Below are the code and all the weights of a small trained network. Each question names an input and a target symbol and asks about switching units off, where a switched-off unit gives its printed mean instead of its output.

import numpy as np


def w(rows, s, z=0):
    codes = np.array(rows[::2]) - 128.0
    scale = np.full(codes.shape[1], s)
    scale[-1] = z or s
    return codes * scale


def f(y):
    return y / 2 * (1 + np.tanh(0.7978845608 * (y + 0.044715 * y**3)))


def softmax(a):
    e = np.exp(a - a.max(-1, keepdims=True))
    return e / e.sum(-1, keepdims=True)


def log_softmax(a):
    a = a - a.max(-1, keepdims=True)
    return a - np.log(np.exp(a).sum(-1, keepdims=True))


def net(x, mask):
    ids = ['ζηθλμξπτψ'.index(c) for c in x.split()]
    T = len(ids)
    res = E[ids] + P[:T]
    r = res
    for j in range(2):
        rows = slice(2 * j, 2 * j + 2)
        q, k, v = (r @ M[0][rows].T for M in (Q, K, V))
        z = softmax(np.where(np.tri(T) > 0, q @ k.T / 2**0.5, -1e9)) @ v
        o = O[0][rows]
        res = res + np.where(mask[j], z, o[:, -1]) @ o[:, :-1]
    y = f(res @ A[0][:, :-1].T + A[0][:, -1])
    res = res + np.where(mask[2:6], y, B[0][:, -1]) @ B[0][:, :-1]
    return log_softmax(res[-1] @ U[:, :-1].T + U[:, -1])


Q, K, V, O, A, B = {}, {}, {}, {}, {}, {}
E = w([
[146,85,175,181,162],'ζ',
[167,126,106,118,118],'η',
[170,98,95,80,144],'θ',
[34,119,70,80,164],'λ',
[167,93,9,47,80],'μ',
[143,123,106,59,176],'ξ',
[87,142,14,163,138],'π',
[203,184,74,67,192],'τ',
[118,251,71,162,188],'ψ',
],0.018)
P = w([
[123,111,158,178,120],'0',
[233,23,158,210,109],'1',
[164,158,51,136,90],'2',
[35,116,109,96,152],'3',
[240,12,142,128,167],'4',
[158,172,37,100,112],'5',
[19,130,96,58,177],'6',
[221,14,156,141,160],'7',
[154,175,69,99,108],'8',
[3,159,84,31,194],'9',
[224,24,160,156,143],'10',
[154,157,97,137,91],'11',
],0.011)
Q[0] = w([
[174,30,76,138,196],'H0',
[90,70,103,67,169],'H0',
[254,110,159,182,116],'H1',
[183,159,155,71,130],'H1',
],0.0089)
K[0] = w([
[122,160,39,79,253],'H0',
[90,192,61,39,59],'H0',
[184,231,122,206,186],'H1',
[190,212,220,16,190],'H1',
],0.0073)
V[0] = w([
[186,164,205,65,127],'H0',
[120,20,109,90,133],'H0',
[130,232,154,56,2],'H1',
[153,134,168,131,156],'H1',
],0.0087)
O[0] = w([
[252,170,192,63,159,31],'H0',
[172,13,157,90,12,182],'H0',
[87,170,37,1,144,3],'H1',
[65,119,85,212,80,95],'H1',
],0.0086,0.0056)
A[0] = w([
[137,254,48,137,49,56],'N0',
[179,70,239,93,37,59],'N1',
[160,151,138,189,140,146],'N2',
[12,137,142,92,131,2],'N3',
],0.0099,0.0074)
B[0] = w([
[85,66,216,94,23,204],'N0',
[59,151,37,88,48,254],'N1',
[137,151,138,2,196,242],'N2',
[218,2,76,245,14,170],'N3',
],0.0089,0.0041)
U = w([
[152,52,159,173,146,121],'ζ',
[132,160,130,130,108,107],'η',
[214,90,123,135,165,105],'θ',
[71,135,62,139,148,81],'λ',
[128,78,180,94,98,19],'μ',
[102,156,83,88,225,211],'ξ',
[32,196,121,118,122,252],'π',
[78,132,120,34,140,47],'τ',
[53,90,247,106,124,253],'ψ',
],0.012,0.0043)

Each question gives the input, a string of symbols that net reads in full, and the target symbol t.
The units are the heads (2 rows each of Q, K, V and O) and the neurons (one row each of A and B). Each row of codes is followed by its name. A weight is (code - 128) times the scale printed after its matrix; where a second scale follows, it is the last column's (O, A, B and U).
mask holds one flag per unit, heads first, then neurons. A switched-off unit (its flag False) gives its mean, the last column of its rows in O or B, instead of its output. The means were averaged over made-up inputs and are rounded, as every weight is.
A unit's drop is (log p(t) with every unit on - log p(t) with that unit switched off) / (log p(t) with every unit on - log p(t) with every unit switched off).
The circuit of an input: a set's keep is (log p(t) with only the set's units on - log p(t) with every unit switched off) / (log p(t) with every unit on - log p(t) with every unit switched off). Starting from all 6 units, units are removed one at a time, each time the one whose removal leaves the highest keep (on an exact tie, the one counted first), for as long as the keep stays at least 0.8.
circuit, biggest first: the units of the circuit, biggest drop first
unit that matters most: the unit with the biggest drop
k most important neurons: the k neurons with the biggest drops, biggest first
which heads matter: for each layer, one digit per head in row order, 1 if its drop is at least 0.15 and else 0, layers parted by /
drop of u: that unit's drop, to one decimal
input π θ π ψ ζ, target ξ: circuit, biggest first : (H0; N2)
input λ ζ λ ζ ζ, target ψ: which heads matter : 01
input λ π θ λ λ π θ π μ λ, target ζ: circuit, biggest first : (N3)
input ψ π ζ τ μ τ, target τ: which heads matter : 01
input π τ π θ λ λ θ π η ψ τ, target ξ: which heads matter : 10
input μ ζ θ π π ψ ξ μ, target ξ: which heads matter : 11
input π η ψ ζ ζ ψ τ ζ τ ψ η, target ξ: circuit, biggest first : (H0; H1)
input π τ π η τ π θ ζ λ, target λ: circuit, biggest first : (H0; N3)
input μ ζ ψ η π ζ, target ξ: 2 most important neurons : (N0; N3)
input λ τ ψ ζ τ μ π ψ ζ τ η ξ, target ξ: circuit, biggest first : (N0; H0)
input τ ψ ψ μ λ ψ π η ξ θ ψ, target ξ: circuit, biggest first : (N2; H0)
input ζ τ η ξ τ τ θ, target ξ: circuit, biggest first : (H0; N0)
input λ ψ τ, target τ: circuit, biggest first : (N0; H1)
input ψ η τ τ τ π π η μ, target μ: 3 most important neurons : (N0; N1; N2)
input π τ η ψ τ, target ξ: circuit, biggest first : (H0)
input ζ μ ψ τ λ, target ξ: 2 most important neurons : (N3; N0)
input η ψ τ θ π θ ψ π, target ξ: circuit, biggest first : (H0; N2)
input μ λ ζ η ζ λ λ μ, target λ: 2 most important neurons : (N1; N0)
input λ π μ ξ ζ, target μ: circuit, biggest first : (N1; H0)
input λ ζ ξ η π ζ μ π ζ λ μ, target λ: unit that matters most : N1
input η μ μ τ π, target θ: 2 most important neurons : (N1; N0)
input θ η ζ η λ ψ, target ψ: 2 most important neurons : (N0; N1)
input ζ μ π ζ λ, target ζ: 2 most important neurons : (N1; N3)
input λ η μ μ θ τ ζ ζ, target θ: drop of H0 : 0.7
